Here is a tiny trained network, its code and every weight. The questions are about switching its units off for an input and a target symbol, where a switched-off unit gives its printed mean instead of its output.

import numpy as np


def w(rows, s, z=0):
    codes = np.array(rows[::2]) - 128.0
    scale = np.full(codes.shape[1], s)
    scale[-1] = z or s
    return codes * scale


def f(y):
    return np.maximum(y, 0)


def softmax(a):
    e = np.exp(a - a.max(-1, keepdims=True))
    return e / e.sum(-1, keepdims=True)


def log_softmax(a):
    a = a - a.max(-1, keepdims=True)
    return a - np.log(np.exp(a).sum(-1, keepdims=True))


def net(x, mask):
    ids = ['γζλπτψ'.index(c) for c in x.split()]
    T = len(ids)
    res = E[ids] + P[:T]
    r = res
    for j in range(2):
        rows = slice(4 * j, 4 * j + 4)
        q, k, v = (r @ M[0][rows].T for M in (Q, K, V))
        z = softmax(np.where(np.tri(T) > 0, q @ k.T / 4**0.5, -1e9)) @ v
        o = O[0][rows]
        res = res + np.where(mask[j], z, o[:, -1]) @ o[:, :-1]
    y = f(res @ A[0][:, :-1].T + A[0][:, -1])
    res = res + np.where(mask[2:14], y, B[0][:, -1]) @ B[0][:, :-1]
    return log_softmax(res[-1] @ U[:, :-1].T + U[:, -1])


Q, K, V, O, A, B = {}, {}, {}, {}, {}, {}
E = w([
[188,36,157,167,107],'γ',
[137,179,199,188,62],'ζ',
[253,182,40,211,61],'λ',
[173,42,148,152,79],'π',
[67,237,150,102,119],'τ',
[207,46,173,190,126],'ψ',
],0.012)
P = w([
[87,88,41,77,226],'0',
[149,114,80,70,144],'1',
[124,81,97,82,114],'2',
[23,105,51,178,80],'3',
[30,88,130,210,112],'4',
[132,144,215,187,107],'5',
[85,83,219,150,56],'6',
[15,82,123,120,1],'7',
],0.0078)
Q[0] = w([
[2,191,157,243,124],'head 1',
[74,68,39,186,241],'head 1',
[208,183,194,144,170],'head 1',
[188,110,8,157,134],'head 1',
[167,164,80,121,90],'head 2',
[101,134,93,168,140],'head 2',
[83,153,136,113,133],'head 2',
[71,125,73,233,164],'head 2',
],0.017)
K[0] = w([
[152,152,186,147,4],'head 1',
[148,110,148,38,102],'head 1',
[63,91,65,135,108],'head 1',
[171,142,68,64,167],'head 1',
[173,144,118,94,163],'head 2',
[148,143,142,92,121],'head 2',
[106,142,134,87,97],'head 2',
[176,143,169,67,95],'head 2',
],0.024)
V[0] = w([
[152,103,95,155,66],'head 1',
[147,143,166,175,127],'head 1',
[112,168,126,82,47],'head 1',
[158,192,75,154,180],'head 1',
[188,195,248,157,113],'head 2',
[121,120,117,127,168],'head 2',
[115,115,188,187,139],'head 2',
[136,102,122,108,19],'head 2',
],0.014)
O[0] = w([
[153,97,190,142,202,250],'head 1',
[153,87,136,170,164,223],'head 1',
[248,137,170,81,125,198],'head 1',
[89,93,144,85,61,157],'head 1',
[67,74,71,87,63,94],'head 2',
[123,129,119,171,155,99],'head 2',
[70,159,44,102,97,108],'head 2',
[182,150,169,41,66,190],'head 2',
],0.012,0.0022)
A[0] = w([
[172,197,61,159,101,21],'neuron 1',
[116,176,132,165,119,183],'neuron 2',
[16,130,92,95,144,101],'neuron 3',
[213,27,23,50,243,111],'neuron 4',
[174,194,72,221,79,4],'neuron 5',
[118,157,64,126,112,246],'neuron 6',
[55,145,136,125,213,46],'neuron 7',
[176,151,117,201,102,209],'neuron 8',
[109,11,105,151,158,4],'neuron 9',
[163,125,132,142,226,119],'neuron 10',
[63,215,169,79,120,74],'neuron 11',
[161,115,106,163,45,67],'neuron 12',
],0.012,0.0039)
B[0] = w([
[140,167,174,150,174,160],'neuron 1',
[129,125,139,99,100,206],'neuron 2',
[99,208,175,166,55,189],'neuron 3',
[189,194,141,71,51,160],'neuron 4',
[169,178,198,76,133,169],'neuron 5',
[142,151,177,174,124,191],'neuron 6',
[144,3,68,115,139,209],'neuron 7',
[79,127,72,166,103,254],'neuron 8',
[39,174,125,70,163,196],'neuron 9',
[179,185,173,148,183,213],'neuron 10',
[123,111,53,29,112,231],'neuron 11',
[105,76,89,152,161,227],'neuron 12',
],0.021,0.0057)
U = w([
[234,131,133,222,81,212],'γ',
[213,1,61,231,91,253],'ζ',
[177,24,208,129,132,88],'λ',
[200,86,52,168,175,33],'π',
[218,125,75,105,45,142],'τ',
[136,113,63,177,158,59],'ψ',
],0.0052,0.0033)

Each question gives the input, a string of symbols that net reads in full, and the target symbol t.
The units are the heads (4 rows each of Q, K, V and O) and the neurons (one row each of A and B). Each row of codes is followed by its name. A weight is (code - 128) times the scale printed after its matrix; where a second scale follows, it is the last column's (O, A, B and U).
mask holds one flag per unit, heads first, then neurons. A switched-off unit (its flag False) gives its mean, the last column of its rows in O or B, instead of its output. The means were averaged over made-up inputs and are rounded, as every weight is.
A unit's drop is (log p(t) with every unit on - log p(t) with that unit switched off) / (log p(t) with every unit on - log p(t) with every unit switched off).
The circuit of an input: a set's keep is (log p(t) with only the set's units on - log p(t) with every unit switched off) / (log p(t) with every unit on - log p(t) with every unit switched off). Starting from the 12 units with the biggest drops (on a tie, the unit counted first), units are removed one at a time, each time the one whose removal leaves the highest keep (on an exact tie, the one counted first), for as long as the keep stays at least 0.8.
circuit, biggest first: the units of the circuit, biggest drop first
most important unit: the unit with the biggest drop
k most important neurons: the k neurons with the biggest drops, biggest first
which heads matter: for each layer, one digit per head in row order, 1 if its drop is at least 0.15 and else 0, layers parted by /
drop when u is switched off: that unit's drop, to one decimal
input λ τ τ ψ τ ζ ζ π, target τ: circuit, biggest first => (head 1; neuron 4)
input π γ τ π τ λ λ ψ, target λ: circuit, biggest first => (head 1; neuron 8; head 2)
input ψ π π ψ, target γ: most important unit => head 1
input λ ψ λ ψ ψ λ, target ζ: circuit, biggest first => (neuron 12; neuron 8)
input π λ ψ, target γ: which heads matter => 01
input ζ ψ ζ τ τ ζ, target ζ: circuit, biggest first => (neuron 8; head 1)
input λ τ ψ τ ψ, target ψ: which heads matter => 00
input τ τ ζ λ τ λ γ γ, target λ: which heads matter => 10
input ζ τ ψ λ, target γ: circuit, biggest first => (neuron 1; neuron 6)
input γ τ τ τ τ, target τ: circuit, biggest first => (head 1; neuron 11)
input ψ ζ π τ, target τ: circuit, biggest first => (head 2; neuron 11)
input τ λ ψ π, target λ: 3 most important neurons => (neuron 8; neuron 9; neuron 11)
input λ ζ ψ, target λ: circuit, biggest first => (head 1; neuron 8)
input λ λ τ ζ, target γ: circuit, biggest first => (head 1; neuron 10; neuron 11)
input τ τ τ τ τ ψ, target ζ: circuit, biggest first => (head 1; neuron 12; head 2; neuron 9)
input λ τ γ ψ τ τ λ, target ζ: circuit, biggest first => (neuron 12; neuron 9)
input λ π λ γ, target γ: circuit, biggest first => (neuron 11; neuron 7; neuron 4)
input ψ τ π, target ψ: circuit, biggest first => (head 1; neuron 9)
input ζ τ γ, target τ: most important unit => neuron 4
input γ τ ψ τ ψ, target ψ: most important unit => neuron 9
input γ τ λ τ, target λ: 2 most important neurons => (neuron 8; neuron 12)
input ψ τ π τ, target π: 3 most important neurons => (neuron 10; neuron 7; neuron 3)
input γ τ τ ψ ψ τ, target ζ: drop when neuron 7 is switched off => 1.2
input ζ ψ ψ, target τ: drop when neuron 4 is switched off => 1.4
input τ λ λ τ, target λ: drop when head 2 is switched off => 0.4
